Below are the code and all the weights of a small trained network. Each question names an input and a target symbol and asks about switching units off, where a switched-off unit gives its printed mean instead of its output.

import numpy as np


def w(rows, s, z=0):
    codes = np.array(rows[::2]) - 128.0
    scale = np.full(codes.shape[1], s)
    scale[-1] = z or s
    return codes * scale


def f(y):
    return y / 2 * (1 + np.tanh(0.7978845608 * (y + 0.044715 * y**3)))


def softmax(a):
    e = np.exp(a - a.max(-1, keepdims=True))
    return e / e.sum(-1, keepdims=True)


def log_softmax(a):
    a = a - a.max(-1, keepdims=True)
    return a - np.log(np.exp(a).sum(-1, keepdims=True))


def net(x, mask):
    ids = ['ΣΦαγεζηλτω'.index(c) for c in x.split()]
    T = len(ids)
    res = E[ids] + P[:T]
    u = 0
    for l in range(2):
        r = res
        for j in range(2):
            rows = slice(4 * j, 4 * j + 4)
            q, k, v = (r @ M[l][rows].T for M in (Q, K, V))
            z = softmax(np.where(np.tri(T) > 0, q @ k.T / 4**0.5, -1e9)) @ v
            o = O[l][rows]
            res = res + np.where(mask[u + j], z, o[:, -1]) @ o[:, :-1]
        u += 2
        y = f(res @ A[l][:, :-1].T + A[l][:, -1])
        res = res + np.where(mask[u : u + 4], y, B[l][:, -1]) @ B[l][:, :-1]
        u += 4
    return log_softmax(res[-1] @ U[:, :-1].T + U[:, -1])


Q, K, V, O, A, B = {}, {}, {}, {}, {}, {}
E = w([
[109,188,165,171,136,168,186],'Σ',
[123,60,135,205,159,199,90],'Φ',
[100,102,170,104,160,41,49],'α',
[217,161,111,48,130,123,115],'γ',
[183,83,125,106,208,174,145],'ε',
[251,138,57,178,66,114,31],'ζ',
[108,112,69,170,152,57,194],'η',
[60,99,185,46,148,126,189],'λ',
[226,47,149,91,34,143,199],'τ',
[134,166,75,110,232,160,61],'ω',
],0.011)
P = w([
[173,102,2,61,144,220,77],'0',
[163,123,68,89,183,163,106],'1',
[158,135,87,112,178,140,123],'2',
[153,132,102,123,200,129,126],'3',
[140,146,111,122,190,128,135],'4',
[132,149,126,128,195,110,135],'5',
[140,159,130,127,190,105,152],'6',
[132,153,143,131,194,102,161],'7',
[125,151,147,136,200,95,168],'8',
[116,155,161,142,204,87,172],'9',
[124,160,165,149,208,82,175],'10',
[120,146,176,138,211,89,174],'11',
[134,149,169,149,223,76,180],'12',
],0.0056)
Q[0] = w([
[124,126,118,113,158,148,136],'0.h1',
[247,131,118,97,254,159,150],'0.h1',
[105,104,130,172,123,139,129],'0.h1',
[183,119,99,129,234,187,155],'0.h1',
[80,144,164,188,17,155,139],'0.h2',
[78,94,122,144,156,76,133],'0.h2',
[80,149,195,90,113,59,135],'0.h2',
[119,81,99,157,46,149,100],'0.h2',
],0.0076)
K[0] = w([
[115,132,150,143,134,111,123],'0.h1',
[105,151,255,170,122,16,139],'0.h1',
[120,131,113,161,120,151,145],'0.h1',
[87,174,228,214,121,61,154],'0.h1',
[137,48,93,54,133,147,135],'0.h2',
[107,173,132,122,114,162,136],'0.h2',
[111,111,106,145,102,154,185],'0.h2',
[191,103,106,96,131,214,67],'0.h2',
],0.0091)
V[0] = w([
[180,252,37,58,110,124,179],'0.h1',
[51,213,142,90,44,47,141],'0.h1',
[212,115,108,69,223,138,144],'0.h1',
[133,61,127,124,218,123,135],'0.h1',
[200,55,174,133,69,145,207],'0.h2',
[31,208,118,136,186,73,169],'0.h2',
[78,130,208,112,145,25,206],'0.h2',
[16,204,154,140,141,84,199],'0.h2',
],0.0042)
O[0] = w([
[139,175,54,62,125,128,128,163],'0.h1',
[73,192,145,131,25,83,132,29],'0.h1',
[176,117,102,76,254,132,148,254],'0.h1',
[126,91,134,127,236,129,154,204],'0.h1',
[159,103,136,127,73,113,164,102],'0.h2',
[63,159,157,157,233,99,149,112],'0.h2',
[134,144,191,141,156,85,173,70],'0.h2',
[55,145,181,168,173,76,164,58],'0.h2',
],0.0058,0.0038)
A[0] = w([
[41,150,206,205,161,86,177,175],'0.n1',
[144,6,109,236,188,238,83,5],'0.n2',
[177,192,123,91,188,130,147,250],'0.n3',
[135,64,126,49,128,156,253,184],'0.n4',
],0.0048,0.0022)
B[0] = w([
[183,165,175,119,162,53,190,129],'0.n1',
[127,45,115,169,197,217,94,191],'0.n2',
[162,125,70,99,253,149,169,253],'0.n3',
[141,64,141,93,136,159,231,197],'0.n4',
],0.0052,0.0061)
Q[1] = w([
[183,103,103,115,203,146,138],'1.h1',
[111,132,141,139,93,99,151],'1.h1',
[42,130,181,129,54,89,81],'1.h1',
[157,97,117,105,159,143,127],'1.h1',
[202,117,81,118,209,145,182],'1.h2',
[70,172,161,159,2,130,112],'1.h2',
[36,205,171,164,27,113,138],'1.h2',
[177,89,99,103,207,147,161],'1.h2',
],0.0096)
K[1] = w([
[99,216,146,158,127,78,254],'1.h1',
[139,80,128,123,146,124,107],'1.h1',
[180,72,88,56,119,186,58],'1.h1',
[110,194,113,128,110,91,211],'1.h1',
[82,158,193,195,135,59,176],'1.h2',
[189,104,34,80,120,211,101],'1.h2',
[197,98,47,88,128,238,117],'1.h2',
[80,167,195,161,127,59,171],'1.h2',
],0.0077)
V[1] = w([
[81,87,87,135,145,64,111],'1.h1',
[173,154,158,111,126,116,105],'1.h1',
[151,83,141,92,129,84,67],'1.h1',
[137,105,105,110,132,83,138],'1.h1',
[63,128,150,21,131,118,149],'1.h2',
[129,107,117,183,121,147,254],'1.h2',
[161,216,91,175,125,139,155],'1.h2',
[155,90,81,148,117,39,102],'1.h2',
],0.0091)
O[1] = w([
[57,98,94,90,153,72,99,93],'1.h1',
[205,134,107,102,142,160,116,92],'1.h1',
[163,87,123,93,178,116,85,77],'1.h1',
[113,79,82,104,100,73,67,228],'1.h1',
[104,145,180,60,109,112,96,250],'1.h2',
[93,78,80,95,82,200,139,254],'1.h2',
[129,193,35,137,107,163,173,75],'1.h2',
[123,78,87,142,136,2,161,51],'1.h2',
],0.0086,0.003)
A[1] = w([
[157,92,155,87,99,111,157,255],'1.n1',
[76,94,183,106,145,130,182,192],'1.n2',
[113,113,169,135,149,33,75,237],'1.n3',
[128,153,94,200,139,136,3,198],'1.n4',
],0.0079,0.00078)
B[1] = w([
[113,104,149,167,65,100,99,209],'1.n1',
[137,199,103,122,90,144,17,248],'1.n2',
[170,155,175,189,111,140,255,252],'1.n3',
[38,175,158,225,81,77,66,197],'1.n4',
],0.0059,0.003)
U = w([
[117,226,121,164,70,216,197,206],'Σ',
[80,69,169,229,103,158,77,123],'Φ',
[172,131,237,180,137,44,158,188],'α',
[231,198,87,28,115,82,106,101],'γ',
[143,54,160,73,218,166,175,7],'ε',
[186,155,103,182,34,98,32,171],'ζ',
[21,60,24,92,103,55,165,158],'η',
[68,145,231,28,89,144,17,160],'λ',
[178,44,160,132,1,124,151,128],'τ',
[74,227,103,120,244,117,49,2],'ω',
],0.0041,0.0036)

Each question gives the input, a string of symbols that net reads in full, and the target symbol t.
The units are the heads (4 rows each of Q, K, V and O) and the neurons (one row each of A and B). Each row of codes is followed by its name. A weight is (code - 128) times the scale printed after its matrix; where a second scale follows, it is the last column's (O, A, B and U).
mask holds one flag per unit, layer by layer, with each layer's heads first. A switched-off unit (its flag False) gives its mean, the last column of its rows in O or B, instead of its output. The means were averaged over made-up inputs and are rounded, as every weight is.
A unit's drop is (log p(t) with every unit on - log p(t) with that unit switched off) / (log p(t) with every unit on - log p(t) with every unit switched off).
The circuit of an input: a set's keep is (log p(t) with only the set's units on - log p(t) with every unit switched off) / (log p(t) with every unit on - log p(t) with every unit switched off). Starting from all 12 units, units are removed one at a time, each time the one whose removal leaves the highest keep (on an exact tie, the one counted first), for as long as the keep stays at least 0.8.
circuit, biggest first: the units of the circuit, biggest drop first
top k neurons: the k neurons with the biggest drops, biggest first
top k neurons in layer l: the k neurons of layer l with the biggest drops, biggest first
heads that matter: for each layer, one digit per head in row order, 1 if its drop is at least 0.15 and else 0, layers parted by /
input ε ε η ζ ε ζ Φ ε ε ε γ τ, target η: top neuron -> (1.n3)
input γ α ε Σ Σ α ε Φ, target α: heads that matter -> 01 / 01
input γ λ ε ε γ, target λ: heads that matter -> 00 / 01
input α ε ε α ε ε ε ω, target α: heads that matter -> 00 / 01
input γ γ ε α ε γ ε ε λ ε, target λ: heads that matter -> 00 / 01
input ω ζ ε ω Σ λ λ, target λ: circuit, biggest first -> (1.h2, 1.n2, 0.h2)
input Σ Σ ε γ γ γ Σ τ γ γ γ γ γ, target Σ: heads that matter -> 00 / 11
input ε ω ω, target ω: heads that matter -> 01 / 01
input α Φ ε τ α γ ζ, target α: circuit, biggest first -> (1.h2, 1.n3)
input ε ε ω α Σ γ γ γ, target Σ: circuit, biggest first -> (1.h2, 1.h1, 0.h1)
input ε γ Φ ω γ η γ, target η: circuit, biggest first -> (1.h2, 1.h1)
input ω λ ε λ ζ, target λ: circuit, biggest first -> (1.h2, 0.n4)
input γ ε α ε ε ω Φ γ ε ω γ, target α: top 3 neurons in layer 0 -> (0.n3, 0.n2, 0.n4)
input ε Σ η η ε ε ε γ, target η: circuit, biggest first -> (1.h2, 1.h1, 0.h2)
input ζ γ Σ ε ζ ε γ ε ω, target Σ: circuit, biggest first -> (1.h2, 1.h1)
input ε ε ε α τ ε, target α: circuit, biggest first -> (1.h2, 1.n3)
input ε γ Φ, target Φ: top 3 neurons -> (1.n4, 0.n2, 0.n3)
input γ γ ε γ γ γ ε ε ε Σ ω α ζ, target α: circuit, biggest first -> (1.h2, 0.h2, 1.n3)
input ε ω γ ω ε η Σ ω η γ γ ε, target η: heads that matter -> 01 / 11
input ε α α γ ε ε γ γ γ ε τ, target α: circuit, biggest first -> (1.h2)
input ω ε ε γ ω Φ Φ Φ λ, target λ: circuit, biggest first -> (1.h2, 1.n2)
input γ τ η Φ γ ε Φ ε, target η: heads that matter -> 00 / 11
input γ ζ ε Σ Φ, target Σ: heads that matter -> 00 / 11
input ζ ε η Φ γ Σ γ λ ε ω γ, target λ: circuit, biggest first -> (1.h2, 0.h2)
input τ ε ε Φ, target Φ: circuit, biggest first -> (0.n2, 1.n4, 1.h2, 0.h1)
input γ λ ε Φ Σ Σ ω α ω, target α: heads that matter -> 01 / 01
input Φ τ ε λ α γ γ ω Φ ε, target α: heads that matter -> 00 / 01
input γ η η ε ε ε ε Φ Φ ε γ Φ, target η: top neuron in layer 0 -> (0.n2)
input ε Σ Σ Σ Σ ω γ ε η η, target η: top neuron in layer 0 -> (0.n1)
